Each row was made from one walk, in order. Every step used is in the known rows, and no mark comes twice. Write each row's walk.
Known rows
K > J > R > T > D > S: [-68,84,-93,-256,291,-205,-16,252,442,202,-159,42,-350,-59,29,93,76,228,344,142,-60,-63,299,57,-231,170,-145,-38,-160,-104,136,-26,38,154,-323,3,-22,67,256,-15,-387,51,21,166,-134,176,-88,-495,226,-83,-114]
T > R > A > N > J > B > K: [-168,109,142,-76,-42,-9,321,-196,93,94,43,-10,-246,183,-262,-129,2,152,22,81,-146,-400,-22,-293,-435,62,-323,-61,78,65,77,143,-307,-41,-19,30,-165,72,-17,-366,283,131,-92,-289,-319,332,-290,131,-155,-100,23]
T > R > A > M > Q > B > N > J: [-372,-106,169,-3,-187,-189,315,-566,-19,192,-42,-114,-204,1,-227,-120,-397,-68,72,-107,-153,-131,162,-235,-135,145,-71,22,134,277,-136,-53,-176,59,69,162,30,-50,-184,-395,59,-24,-115,-41,-179,328,100,241,125,-30,155]
T > D > R > J > N > B > S > A > M > Q: [-138,-288,-10,-148,150,181,133,-36,107,58,-229,-39,-200,33,10,-483,-261,-158,-15,106,-97,-75,26,-217,-169,153,-175,97,75,338,-102,-182,120,251,-54,57,-129,-248,-166,-428,-95,133,-66,32,-122,238,196,-24,234,164,49]
N > B > K > J > R > T > D > S: [-66,72,-39,-225,443,-180,-41,270,451,271,-68,-25,-359,39,-35,8,141,68,267,100,-249,-156,297,73,-500,207,-196,172,14,-135,220,249,-19,154,-261,-87,-286,71,189,-288,-122,112,48,92,-191,133,11,-312,47,-315,-141]
D > T > R > A > M: [-252,-144,-227,-95,-200,-161,176,-81,94,31,-159,-125,-224,221,66,-128,-147,129,176,-26,78,-115,15,-321,60,-122,-41,-2,-60,283,-116,-136,-18,49,-3,37,29,69,134,-173,40,-64,-103,1,-40,366,-90,-144,163,160,69]
M > Q > B > K > N > T: [-295,45,26,159,254,-265,135,-271,270,23,-41,163,8,127,79,120,-372,-231,419,-159,-329,60,207,-21,-337,13,-28,-86,91,-3,-59,33,110,-205,277,-29,-240,-45,-268,-730,-345,-55,-208,-169,-206,-34,189,245,-97,-357,13]
R > A > S > B: [-439,-135,-332,52,98,-85,240,-106,252,18,-422,214,-153,105,167,-382,-131,-20,253,-179,-159,-257,169,-121,-73,87,-48,45,-159,72,-215,-212,-99,-115,155,101,55,-11,176,-291,-94,214,19,-129,-223,68,-1,12,-77,121,135]
A > M > D > R > J > T: [-51,-189,-262,-170,1,-200,-7,-44,138,86,-94,69,-163,28,104,-71,55,71,357,136,352,-84,136,-227,207,-149,-270,-129,7,6,12,-75,-82,115,29,-184,-38,-82,-170,-68,-93,-4,-303,19,-303,535,-27,-246,277,101,-60]
J > T > R > A > M > D: [-123,-160,-170,-114,-250,-279,57,-82,121,136,-39,88,-214,173,104,-101,-192,259,244,-108,267,-137,55,-300,95,-119,-23,-58,8,320,-72,-7,-106,14,-83,-71,124,82,-117,-18,-30,-68,-96,-57,-181,343,21,-128,233,281,107]
K > N > J > B > S > A > M: [-281,-65,-32,-24,113,-96,151,-378,147,103,-114,292,-117,118,-171,-277,73,-123,496,-258,-234,-211,-2,-362,-578,2,-78,-7,76,172,-238,-278,-210,86,4,109,-247,2,-155,-410,51,3,96,-131,-192,46,335,65,-62,-129,-91]
M > D > S > B > J > N > T > R: [14,172,19,-24,-144,-57,231,-135,547,305,4,516,-281,133,19,-157,-322,-10,121,119,-11,-371,154,-142,-28,-20,64,116,-76,-151,-37,151,129,123,134,63,-133,-42,154,56,-286,155,-196,219,-356,235,-140,-114,-38,-196,15]
Q > A > M > D > S > B: [-300,-383,-506,-1,-17,-193,63,-489,147,31,-386,360,-183,116,249,-414,-22,-75,317,-219,-154,-153,153,65,104,175,-140,178,-88,187,-486,-85,-55,127,168,29,-109,-141,150,-253,-263,105,188,85,-400,-119,62,-119,318,64,135]
D > T > R > J > N: [-61,2,-79,-199,-58,-66,202,29,258,89,-23,59,-344,29,-5,-142,-40,126,189,216,52,-287,43,-269,-42,-86,-246,-28,-58,-210,160,-99,45,55,77,101,-152,230,141,-213,-171,59,-167,-5,-230,623,-271,-115,-11,-23,-120]
Q > B > K > N > T > D > S > A > M: [-521,0,-75,-83,343,-134,-187,-269,424,124,-291,297,-236,331,-126,-46,-150,-125,257,-132,-363,57,165,-93,-237,-33,142,103,161,217,-252,23,-46,209,-53,52,-247,0,15,-545,-113,76,-86,-26,-69,-135,83,-194,66,-242,-103]
N > D > T > R > A > M > S: [-343,-130,-200,-13,-180,-150,-75,-31,254,76,-252,-9,-119,329,132,-45,-163,152,12,-107,72,-171,-4,-341,13,-150,157,-14,-60,416,-113,-156,-71,236,-179,-122,84,8,142,-120,-6,-25,-167,25,-60,269,-96,-414,232,150,138]
S > B > N > D: [-474,9,52,192,68,-120,-51,-318,316,192,-228,347,-221,-97,81,-317,-112,-15,441,-71,-109,-296,281,-166,-240,65,238,-34,-282,-96,-91,93,76,33,292,118,-245,54,-162,-429,-395,82,-148,-126,-417,-47,96,33,-122,-196,70]
J > A > M > S > B > K: [-413,-317,-399,15,18,-212,-15,-271,68,-41,-311,129,-21,319,59,-381,40,-242,284,-185,-277,-147,35,-321,-110,92,-7,39,89,250,-235,14,-174,180,319,4,-188,-96,64,-468,-124,219,-23,45,-147,-170,6,10,-205,79,12]
N > B > K > J > T: [-81,82,-118,-128,78,-301,54,-43,275,177,122,17,-222,117,99,-114,-101,-230,488,-9,-160,-219,196,-166,-579,-13,-272,-63,71,-208,119,211,-50,-195,112,-121,-402,130,-208,-421,-68,46,-63,-197,-273,187,260,235,-145,-347,-92]
S > B > J > A > M: [-235,-193,-91,13,-297,-113,229,-336,52,76,-146,173,-123,76,-72,-455,-72,-170,375,3,-154,-71,48,-365,-31,-4,-102,-22,-17,229,-245,26,-232,87,359,103,-99,-67,-96,-361,-222,68,-91,198,-132,86,38,40,-95,-30,-48]
Q > B > J > T > D > S > A: [-188,135,32,-131,-108,-94,4,-115,522,144,-24,227,-232,80,-57,-446,-389,-183,193,30,-130,-24,172,-45,-232,197,-120,134,-26,126,-248,-8,131,205,-174,65,-252,73,171,-135,-303,233,-53,163,-307,78,83,-199,347,-39,-30]
M > Q > T > D > R: [-96,16,27,-22,122,-114,136,77,148,17,-67,-206,-224,-28,402,-112,-379,-157,201,227,181,174,159,-55,35,169,-104,-193,-197,125,22,-150,321,-51,58,-134,-46,-352,-24,-255,-555,-72,-238,149,-237,8,65,-113,402,120,228]
D > T > R > A: [-201,53,-175,-74,-169,-80,200,75,189,82,-27,-35,-232,161,139,-131,-242,135,152,28,96,-181,19,-250,-76,0,-117,13,-130,124,-44,-165,86,-103,-49,46,-14,133,309,-138,-63,-30,-84,-27,-270,333,-160,-120,145,132,91]
Q > T > D > R > A > S > B > K > N > J: [-321,225,167,-97,409,-120,8,37,317,359,-98,143,-414,147,-93,-25,103,18,67,228,64,-172,50,-310,-87,-32,-119,-216,60,-131,93,-192,-191,-94,10,-77,-240,-75,111,-388,95,224,-375,166,-449,294,-81,48,-255,-215,-66]
T > D > S > A > N > J > R: [-192,90,21,-200,208,82,15,-19,309,260,-115,149,-403,68,-126,-259,72,-49,-100,163,49,-42,-26,-145,-258,131,-114,-153,101,182,-75,-44,-130,133,-136,205,33,26,287,-122,-198,232,-97,97,-455,82,-167,-326,261,90,-129]
J > R > T > D > S > A > N > B > K: [-189,1,52,-57,416,8,20,233,442,92,-147,104,-304,56,-186,-335,107,-8,-75,18,-140,-75,68,-73,-385,213,-65,111,67,128,168,334,66,154,-131,124,-193,64,181,-396,8,307,-122,81,-320,59,-124,-207,160,-16,-58]
D > S > A > M > Q > B > J > N > T > R: [-124,-12,93,-99,-338,-46,387,-338,355,68,-26,207,-137,166,-118,-289,-611,-317,-52,-89,-239,-42,24,-212,-46,3,20,118,99,317,-214,62,152,213,106,210,5,-166,-42,-98,-118,72,-187,233,24,167,65,36,287,-77,96]
S > A > N > D > T > R > J: [-195,86,108,-95,-126,180,93,22,360,106,16,271,-230,124,-11,-275,-6,-26,-120,176,133,-257,-35,-395,-64,-121,-81,-161,-42,23,157,-29,-120,45,21,38,18,192,128,-195,-98,94,-419,65,-457,513,-313,-295,156,-8,-32]
D > S > A > M > Q: [-294,-271,-425,6,-7,-82,226,-176,78,-7,-335,80,-104,147,219,-439,-297,-310,233,-321,-190,125,69,-60,-144,57,26,126,-88,421,-466,-81,117,124,216,124,53,-224,130,-186,-189,-1,-34,69,-121,-282,259,-51,334,189,125]
T > R > J > A: [-152,2,-120,-231,-208,63,287,99,9,144,55,130,-297,48,82,-240,-78,85,187,48,-102,-143,-8,-359,-151,87,-408,60,5,105,56,-51,-318,-27,-37,71,103,72,249,-217,-229,-59,26,8,-276,278,-361,-301,61,151,-17]
J > R > A > S > B: [-323,-141,-261,-77,105,-102,225,-10,258,36,-375,178,-164,74,113,-368,62,43,186,-103,-22,-204,94,-188,-10,146,-53,-39,-97,101,-106,-185,-97,-100,115,166,142,0,209,-164,-101,242,55,-45,-273,147,-43,-85,-27,158,50]
A > M > D > S > B: [-306,-334,-498,38,155,-178,68,-349,269,46,-475,315,-177,135,199,-349,18,-111,379,-194,-156,-209,282,40,31,59,63,164,-105,87,-361,-9,-29,194,240,-63,-47,-95,122,-185,-274,119,45,36,-297,-90,101,-187,143,21,67]
T > D > S > B > N > J > R > A: [-329,104,84,-157,187,-71,50,-134,245,422,-294,141,-467,54,-312,-183,77,164,82,196,2,-171,173,-115,-220,340,46,86,-63,72,-125,-7,-84,173,-119,262,-79,62,253,-179,-172,236,-24,29,-525,127,-132,-177,-103,-43,-100]
B > N > D > R > J > A: [-359,53,137,-70,-136,62,21,15,75,262,-42,228,-321,-228,-69,-174,58,234,245,202,67,-98,20,-385,-100,1,-208,-91,-147,103,29,-42,-162,19,-44,16,-43,-25,16,-329,-121,-29,-286,13,-493,287,-190,-276,150,-93,-41]
A > S > B > J: [-245,-18,-150,131,40,-119,222,-211,386,134,-161,258,-109,-17,200,-462,-150,-212,359,-101,-173,-252,247,-131,-113,-15,-58,15,-125,-151,-196,-74,-69,27,329,77,-212,-125,116,-266,-200,250,-122,159,-182,82,134,51,-104,-173,29]
J > R > T > D > S > A: [-194,48,-131,-168,262,-43,-41,340,412,152,-159,150,-292,18,33,-243,-40,107,173,-20,53,1,115,-19,-158,218,22,142,-160,150,-1,-32,173,229,-249,175,0,60,377,-8,-306,105,10,188,-260,-4,-125,-526,334,224,-29]
B > K > N > J > D > R > A > S: [-318,168,12,15,463,-173,-81,213,262,493,40,204,-267,8,-102,41,181,341,111,-80,98,-253,-37,-313,-276,-278,-266,-238,15,70,-52,-160,-242,-35,-45,-144,-253,-48,185,-291,426,161,-297,-47,-446,413,49,5,-121,-235,-258]
S > A > M > Q > B > N: [-528,-272,-37,122,-59,-189,139,-637,111,-61,-223,94,-27,-63,-27,-444,-381,-357,308,-250,-180,42,218,-146,-106,180,137,-9,-3,236,-306,-84,128,35,370,238,-106,-114,-239,-521,-127,76,-94,24,-186,-58,434,364,273,14,176]
B > K > N > T > R > A > M: [-354,96,-1,-77,9,-205,32,-75,97,217,-65,122,-241,329,-61,200,-135,222,283,-160,-83,-47,-13,-422,-187,-305,35,-99,115,204,19,104,-187,-82,50,113,-71,-2,-125,-409,99,-150,-220,-129,44,178,-80,27,-216,-110,-62]
S > A > N > T > D > R > J: [-258,185,75,-156,145,243,29,92,307,69,-97,144,-224,164,-44,-45,-209,-68,-96,413,258,-21,40,-273,47,8,-169,-251,-23,16,162,-99,-31,4,-77,96,55,-171,23,-240,-202,119,-442,-12,-326,381,-363,-310,192,106,-2]
R > A > M > Q > B > K: [-467,-375,-194,-1,-17,-229,147,-411,-37,-131,-345,-126,-4,141,90,-244,-248,-92,295,-257,-357,4,185,9,-104,76,-131,83,112,398,-289,-39,-34,-7,235,2,-79,-96,-200,-640,-69,16,-37,-164,-14,32,210,243,150,29,109]
T > D > R > A > S: [-369,-20,-198,-40,209,12,-10,164,260,137,-268,-58,-278,3,225,-167,-224,264,99,90,81,-88,106,-96,58,10,-130,-61,-175,218,-190,-310,-6,23,-242,-59,46,-180,289,-179,2,128,-53,-42,-161,130,-88,-308,294,202,151]

Which walk is each row?
[-145,-269,-212,-97,-57,-167,60,-390,363,-43,-136,304,21,180,112,-274,124,-143,497,-10,7,-300,198,-188,-226,94,45,14,-31,99,-240,-419,34,88,-29,-201,-233,10,-5,-148,34,65,25,95,-270,216,538,-44,254,-153,27]
K > J > B > S > A > M > D > T
[-200,-131,237,89,-136,-79,346,-164,337,151,19,179,-158,-112,-78,-252,-137,-17,-56,112,-185,-103,139,-300,31,174,-32,77,-6,243,-45,-126,-164,131,-87,-154,33,111,68,-440,-71,106,-314,147,-365,432,-57,-269,182,-243,135]
M > Q > B > N > D > T > R > J > A > S
[-353,-153,0,-48,125,-98,20,-153,122,-18,-224,-239,-40,278,53,79,-457,-47,55,147,-77,96,181,-21,120,90,-13,14,75,465,-165,-49,112,130,-69,-147,-66,-298,-216,-497,-109,-23,-260,-120,9,138,-25,-107,236,-4,157]
N > T > D > R > A > M > Q > B > K
[-365,-59,-134,-49,-61,-79,165,-232,127,61,-288,195,-78,220,-246,-58,-43,-192,109,210,84,-66,62,-525,146,137,-32,-73,13,76,24,-60,-147,178,131,111,9,-282,-33,-275,-52,183,-385,105,-241,301,-233,-161,-150,-11,31]
D > R > J > A > M > S > B > N > T
[-118,135,-60,-37,386,-214,-50,220,456,215,91,191,-93,-1,5,-55,83,35,311,105,72,-480,303,-156,-183,28,-216,-183,-294,-361,258,103,163,82,162,-180,-431,-18,74,-100,-44,205,-302,97,-432,419,-54,5,-192,-277,-176]
S > B > K > J > D > R > T
[-184,19,194,-102,-125,247,255,-94,311,-43,-97,405,-133,63,15,-471,35,76,41,-50,-219,-433,41,-367,-432,148,-192,15,-85,155,86,-53,-161,145,-200,52,-26,21,6,-231,-131,145,-35,-176,-306,252,-181,-301,145,25,83]
T > R > J > B > S > A > N > D
[-237,-126,-277,-70,50,-184,-109,-31,260,-6,-366,-105,-103,347,-73,-181,-268,-6,41,141,230,-97,65,-311,174,141,30,-149,-131,255,-142,-122,96,259,-125,-64,-34,-145,-36,-74,-116,256,-167,-26,-177,193,-147,-195,44,339,125]
J > T > D > R > A > M > S > B
[-306,-12,244,-129,-429,-165,81,-254,301,109,-274,258,-268,201,-78,-267,-144,64,-14,15,13,-270,-22,-508,42,-131,117,-142,-14,187,131,28,-98,182,114,101,44,-88,-178,-112,-177,138,-273,278,-12,381,-65,12,-10,62,97]
Q > T > R > A > M > S > B > J > N > D
[-348,108,201,75,-193,-140,375,-302,190,70,-32,57,-101,65,-32,14,-659,-34,92,-53,-107,-50,209,-167,-132,253,58,37,-50,206,-9,-5,155,-157,10,171,88,-88,-115,-372,-200,-48,-166,-146,-195,188,2,170,140,-32,289]
M > Q > B > N > T > R > A
[-240,53,193,-146,-169,-47,-25,-50,200,195,-176,-57,-302,105,-176,83,-326,319,129,375,221,17,0,-294,163,-259,-6,-181,-26,300,-46,-79,43,144,-107,93,-50,-208,-246,-220,-41,-8,-344,66,127,457,-94,-124,148,25,-52]
B > J > N > T > D > R > A > M
[-189,166,46,-86,-150,-292,268,-179,401,277,-13,248,-306,41,-139,-195,-180,53,200,20,40,-381,203,-440,-133,100,0,-206,-159,-218,59,-23,-71,-147,8,149,-62,148,21,-4,112,283,-195,12,-309,375,72,245,-279,-120,78]
K > J > T > R > A > S > B > N
[-248,143,94,-386,-189,90,153,151,337,191,-147,445,-531,37,109,-340,0,45,11,12,-56,-227,-48,-314,-181,-52,-155,72,-73,32,179,-8,-29,86,-102,150,90,92,212,9,-288,21,-166,139,-314,303,-248,-351,277,69,-20]
Q > T > R > J > N > D > S > A
[-335,-232,86,-73,24,-139,278,-346,125,62,-394,65,-233,110,-252,-21,-220,-54,126,172,-334,267,284,-74,9,316,-15,208,92,481,-223,18,-169,298,-146,-4,104,-163,-163,-597,-368,17,-178,-3,-13,114,-55,-352,199,-123,51]
R > J > A > M > Q > B > N > T > D > S
[-47,40,109,-165,11,8,450,136,248,61,-104,276,-257,98,82,-368,-42,-130,-276,-14,61,3,44,-296,-124,167,-278,-137,-89,216,149,89,29,39,87,32,181,-193,209,-40,-272,172,-347,197,-393,334,-137,-143,339,154,19]
M > Q > T > R > J > D > S > A > N
[-118,249,106,118,596,-209,-61,227,404,411,201,272,-168,-13,-266,48,149,90,256,38,116,-419,126,-268,-296,-99,-182,-185,-147,-324,240,112,14,111,184,-117,-502,80,-6,-295,62,161,-413,63,-598,472,-143,42,-391,-343,-301]
S > B > K > N > J > D > R > T
[-81,-203,-205,-181,-16,1,79,-6,205,101,-29,235,-99,92,130,-437,-31,-201,206,-68,180,-200,41,-325,-134,42,-263,116,152,177,-15,-150,-11,98,-109,-114,-125,-126,-87,-137,68,109,-149,47,-413,431,245,-151,335,135,15]
N > B > S > A > M > D > R > J > T
[-250,80,-103,103,588,-209,-80,112,482,201,-264,277,-298,90,-128,-90,29,146,396,-72,-326,-169,292,34,-311,105,47,126,-185,-214,-22,189,112,196,40,25,-420,149,163,-486,-288,200,-127,52,-283,-89,-133,-144,-320,-231,-136]
R > T > D > S > B > K > N
[-173,115,134,15,120,167,165,-41,412,-134,-115,173,-59,151,30,-218,-265,-52,65,230,34,-164,47,-256,-244,231,-29,-139,-153,236,-23,-190,253,76,-266,4,-142,-266,-28,-247,-195,189,-149,-180,-219,51,-80,-250,256,60,179]
J > B > S > A > N > T > D > R
[-112,-154,-73,-343,-202,-56,423,-81,79,8,-242,133,-380,121,48,-385,-126,-200,-13,-50,-72,34,-38,-311,14,25,-173,47,42,213,11,-25,33,130,156,206,162,-138,53,-60,-197,26,-199,247,-61,249,-34,-35,276,213,53]
D > S > A > M > Q > T > R > J > N
